Here is a tiny trained network, its code and every weight. The questions are about switching its units off for an input and a class, where a switched-off unit gives its printed mean instead of its output.

import numpy as np


def w(rows, s, z=0):
    codes = np.array(rows[::2]) - 128.0
    scale = np.full(codes.shape[1], s)
    scale[-1] = z or s
    return codes * scale


def norm(h):
    return h / np.sqrt((h * h).mean(-1, keepdims=True) + 1e-5)


def f(y):
    return np.maximum(y, 0)


def log_softmax(a):
    a = a - a.max(-1, keepdims=True)
    return a - np.log(np.exp(a).sum(-1, keepdims=True))


def net(x, mask):
    res = np.array(x, float).reshape(1, 2) / 4 @ E
    u = 0
    for l in range(3):
        y = f(norm(res) @ A[l][:, :-1].T + A[l][:, -1])
        res = res + np.where(mask[u : u + 5], y, B[l][:, -1]) @ B[l][:, :-1]
        u += 5
    return log_softmax(norm(res)[-1] @ U[:, :-1].T + U[:, -1])


A, B = {}, {}
E = w([
[108,130,175],'x0',
[149,252,145],'x1',
],0.0011)
A[0] = w([
[49,159,173,122],'L0N1',
[56,144,199,51],'L0N2',
[130,156,45,42],'L0N3',
[124,103,226,3],'L0N4',
[72,112,254,98],'L0N5',
],0.0077,0.0056)
B[0] = w([
[177,144,172,215],'L0N1',
[174,63,98,175],'L0N2',
[28,255,39,152],'L0N3',
[231,42,215,149],'L0N4',
[60,121,156,254],'L0N5',
],0.0097,0.0027)
A[1] = w([
[132,173,236,61],'L1N1',
[156,191,209,74],'L1N2',
[188,131,220,2],'L1N3',
[159,77,217,38],'L1N4',
[156,175,253,108],'L1N5',
],0.0057,0.0079)
B[1] = w([
[115,188,19,167],'L1N1',
[197,180,219,174],'L1N2',
[31,2,240,128],'L1N3',
[20,116,80,148],'L1N4',
[186,222,175,252],'L1N5',
],0.0081,0.0027)
A[2] = w([
[73,212,54,53],'L2N1',
[50,242,2,47],'L2N2',
[129,102,233,42],'L2N3',
[202,63,70,90],'L2N4',
[182,158,97,2],'L2N5',
],0.0081,0.0079)
B[2] = w([
[148,79,19,202],'L2N1',
[3,242,107,254],'L2N2',
[232,65,83,170],'L2N3',
[187,86,11,190],'L2N4',
[9,26,244,128],'L2N5',
],0.0079,0.003)
U = w([
[241,235,231,255],'0',
[232,27,241,219],'1',
[228,11,1,209],'2',
[116,114,145,1],'3',
[10,246,23,164],'4',
[32,10,240,179],'5',
[130,116,140,1],'6',
],0.0096,0.008)

Each question gives the input, the list of numbers given to net, and the class t.
The units are the neurons (one row each of A and B). Each row of codes is followed by its name. A weight is (code - 128) times the scale printed after its matrix; where a second scale follows, it is the last column's (A, B and U).
mask holds one flag per neuron, layer by layer. A switched-off neuron (its flag False) gives its mean, the last column of its row in B, instead of its output. The means were averaged over made-up inputs and are rounded, as every weight is.
A unit's drop is (log p(t) with every unit on - log p(t) with that unit switched off) / (log p(t) with every unit on - log p(t) with every unit switched off).
The circuit of an input: a set's keep is (log p(t) with only the set's units on - log p(t) with every unit switched off) / (log p(t) with every unit on - log p(t) with every unit switched off). Starting from the 12 units with the biggest drops (on a tie, the unit counted first), units are removed one at a time, each time the one whose removal leaves the highest keep (on an exact tie, the one counted first), for as long as the keep stays at least 0.8.
circuit, biggest first: the units of the circuit, biggest drop first
k most important neurons: the k neurons with the biggest drops, biggest first
k most important neurons of layer l: the k neurons of layer l with the biggest drops, biggest first
drop when u is switched off: that unit's drop, to one decimal
input [-1,2], class 0: 2 most important neurons : (L0N2 L0N3)
input [-1,-7], class 2: circuit, biggest first : (L2N2)
input [-2,-3], class 2: 2 most important neurons : (L0N1 L1N5)
input [1,-1], class 5: 3 most important neurons of layer 0 : (L0N1 L0N5 L0N4)
input [8,-5], class 1: 2 most important neurons : (L2N3 L2N2)
input [8,-6], class 1: 2 most important neurons of layer 1 : (L1N1 L1N4)
input [-3,5], class 0: 3 most important neurons : (L0N3 L0N5 L2N2)
input [3,-5], class 5: 3 most important neurons : (L0N1 L1N5 L1N2)
input [-2,-7], class 2: 2 most important neurons : (L0N5 L1N5)
input [-4,-5], class 2: 2 most important neurons : (L1N5 L0N5)
input [5,-6], class 5: 3 most important neurons : (L0N1 L1N5 L2N2)
input [-7,-5], class 2: 2 most important neurons : (L0N5 L0N3)
input [-1,-6], class 2: 2 most important neurons : (L1N5 L0N5)
input [2,1], class 0: 2 most important neurons : (L0N1 L2N2)
input [-5,-5], class 2: 4 most important neurons : (L1N5 L0N5 L0N3 L2N2)
input [-2,-2], class 2: 3 most important neurons of layer 1 : (L1N5 L1N1 L1N2)
input [-7,-8], class 2: 2 most important neurons : (L0N5 L2N2)
input [4,-3], class 1: 4 most important neurons : (L2N2 L0N3 L2N3 L1N1)
input [2,-6], class 5: 2 most important neurons : (L1N5 L0N1)
input [4,-5], class 5: drop when L2N2 is switched off : 0.2
input [0,1], class 0: drop when L2N3 is switched off : 0.0
input [4,3], class 0: drop when L2N2 is switched off : 0.1
input [5,-5], class 5: drop when L1N5 is switched off : 0.2
input [6,1], class 1: most important neuron of layer 0 : (L0N2)
input [3,-8], class 5: 2 most important neurons of layer 0 : (L0N1 L0N2)
input [6,-7], class 5: most important neuron of layer 2 : (L2N2)
